Small tables with named rows and columns. After each table, cells are looked up by row and column.

depam =
,zol,kulude,lomur,denif,tamamom
voz,-346,561,341,-302,266
tok,-202,-27,-124,37,147
kugeg,-118,-45,-145,1,91
zuson,-429,561,348,-297,212
mive,-5,907,365,-185,82
mogibak,-375,247,270,-511,611
kovek,-356,986,452,-38,-242
dudata,-242,515,300,-370,366

What is the lomur of mogibak in depam?
270
What is the zol of mive in depam?
-5
What is the zol of zuson in depam?
-429
What is the lomur of dudata in depam?
300
What is the denif of mive in depam?
-185
What is the denif of tok in depam?
37
What is the tamamom of mogibak in depam?
611
What is the denif of voz in depam?
-302
What is the kulude of mive in depam?
907
What is the tamamom of voz in depam?
266
What is the lomur of voz in depam?
341
What is the tamamom of zuson in depam?
212
What is the kulude of dudata in depam?
515
What is the denif of kugeg in depam?
1
What is the tamamom of kovek in depam?
-242
What is the lomur of zuson in depam?
348

fodemov =
fields: zal, lumeb, gebubav, meze, nofutup, vusuv, gir
tos: [-0.595, -0.545, 0.818, -0.675, -0.715, -0.593, -0.647]
mam: [-0.621, -0.858, 0.919, -0.899, -0.765, -0.816, -0.908]
soniseg: [-0.340, 0.805, 0.102, 0.470, -0.179, 0.434, 0.637]
mep: [-0.645, -0.497, 0.688, -0.539, -0.597, -0.590, -0.503]
penoz: [-0.262, -0.290, 0.343, -0.262, -0.233, -0.315, -0.254]
guredir: [-0.653, -0.504, 0.697, -0.547, -0.605, -0.598, -0.511]
nukatav: [-0.702, -0.549, 0.744, -0.591, -0.653, -0.646, -0.553]
tedag: [-0.237, -0.269, 0.318, -0.240, -0.208, -0.290, -0.234]
bom: [-0.338, 0.802, 0.101, 0.473, -0.179, 0.435, 0.638]
zedolop: [-0.337, 0.792, 0.105, 0.460, -0.179, 0.425, 0.622]
vinabi: [-0.490, -0.437, 0.713, -0.571, -0.612, -0.483, -0.546]
fekuvos: [-0.339, 0.803, 0.101, 0.471, -0.179, 0.434, 0.637]
zok: [-0.180, -0.285, 0.428, -0.354, -0.309, -0.269, -0.357]

gebubav of zok: 0.428
lumeb of guredir: -0.504
zal of nukatav: -0.702
lumeb of fekuvos: 0.803
meze of soniseg: 0.470
meze of tedag: -0.240

naf
         vif  zut  vufosap  bib  gol  loka  zizelut  gef  zukor
rebiror   67   45       34   17   24    16       33   36     69
birug     63   21       74   71   53    62       38   17     43
ded       55   74       51   30   61    55       65   63     51
rute      22   18       42   41   40    44       41   60     17
pafadi    53   29       20   31   59    28       17   73     45
zos       69   56       27   44   23    41       26   74     46
bal       62   70       47   25   21    43       44   21     44
forifer   35   50       21   57   65    35       26   74     21
geva      71   51       23   70   38    28       58   39     48
vuzet     39   66       43   36   55    21       74   16     55
deg       39   69       69   55   29    19       34   36     66
bet       47   22       32   52   53    47       42   64     52

zukor of rute: 17
gol of rebiror: 24
vif of birug: 63
loka of vuzet: 21
vufosap of deg: 69
zizelut of rute: 41
bib of ded: 30
vufosap of ded: 51
gol of ded: 61
gol of zos: 23
gol of vuzet: 55
zukor of bal: 44
zukor of geva: 48
zukor of ded: 51
vif of ded: 55

sareved:
,bim,bibu
kovimug,48091,54059
lor,75139,25482
ped,24657,72797
bamame,89244,42576
tunafi,34632,67938
gar,51336,66717
zodo,29322,9145
ravov,58357,51568
sobo,38983,12311
nirito,89095,24083

What is the bibu of ravov in sareved? 51568
What is the bibu of bamame in sareved? 42576
What is the bim of zodo in sareved? 29322
What is the bim of lor in sareved? 75139
What is the bibu of gar in sareved? 66717
What is the bim of nirito in sareved? 89095
What is the bibu of tunafi in sareved? 67938
What is the bim of kovimug in sareved? 48091
What is the bim of ped in sareved? 24657
What is the bim of gar in sareved? 51336
What is the bibu of zodo in sareved? 9145
What is the bibu of sobo in sareved? 12311
What is the bim of ravov in sareved? 58357
What is the bim of tunafi in sareved? 34632
What is the bibu of kovimug in sareved? 54059
What is the bibu of nirito in sareved? 24083
What is the bibu of lor in sareved? 25482

Table kovozav
         dufib  rerim  vinuko  ponun  gupu  zona  sifak  supon
zil        2.2    4.3     8.2   -2.8  -1.8   3.0   -2.1    7.2
til        1.2    3.4     7.2   -2.4  -2.3   2.4   -1.4    5.5
fimerap    0.7    2.4     5.8   -2.0  -4.1   0.7   -1.5    2.6
bezi       0.4   -2.3    -7.2    3.4   4.0  -1.6    1.7   -4.3
nul        7.7    3.3    -4.4    1.2  -1.6  -4.1   -6.4   -1.5
dekobor    5.6    1.2    -6.6    2.2  -0.7  -4.5   -4.2   -4.1
zusoze     4.8    5.3     6.4   -2.5  -3.0   1.1   -4.6    6.1
vemo       6.5    6.0     5.2   -2.3  -2.8   0.4   -6.0    6.0
fozime    -0.1   -2.9    -7.8    3.3  -0.6  -4.3    0.8   -8.5

til, rerim -> 3.4
til, ponun -> -2.4
zil, vinuko -> 8.2
fimerap, rerim -> 2.4
nul, rerim -> 3.3
til, sifak -> -1.4
fozime, sifak -> 0.8
dekobor, zona -> -4.5
bezi, dufib -> 0.4
fimerap, vinuko -> 5.8
zil, supon -> 7.2
fimerap, zona -> 0.7
zusoze, zona -> 1.1
zil, gupu -> -1.8
dekobor, ponun -> 2.2
zil, sifak -> -2.1
bezi, gupu -> 4.0
dekobor, dufib -> 5.6
zil, rerim -> 4.3
til, vinuko -> 7.2
Which row has the largest rerim? vemo

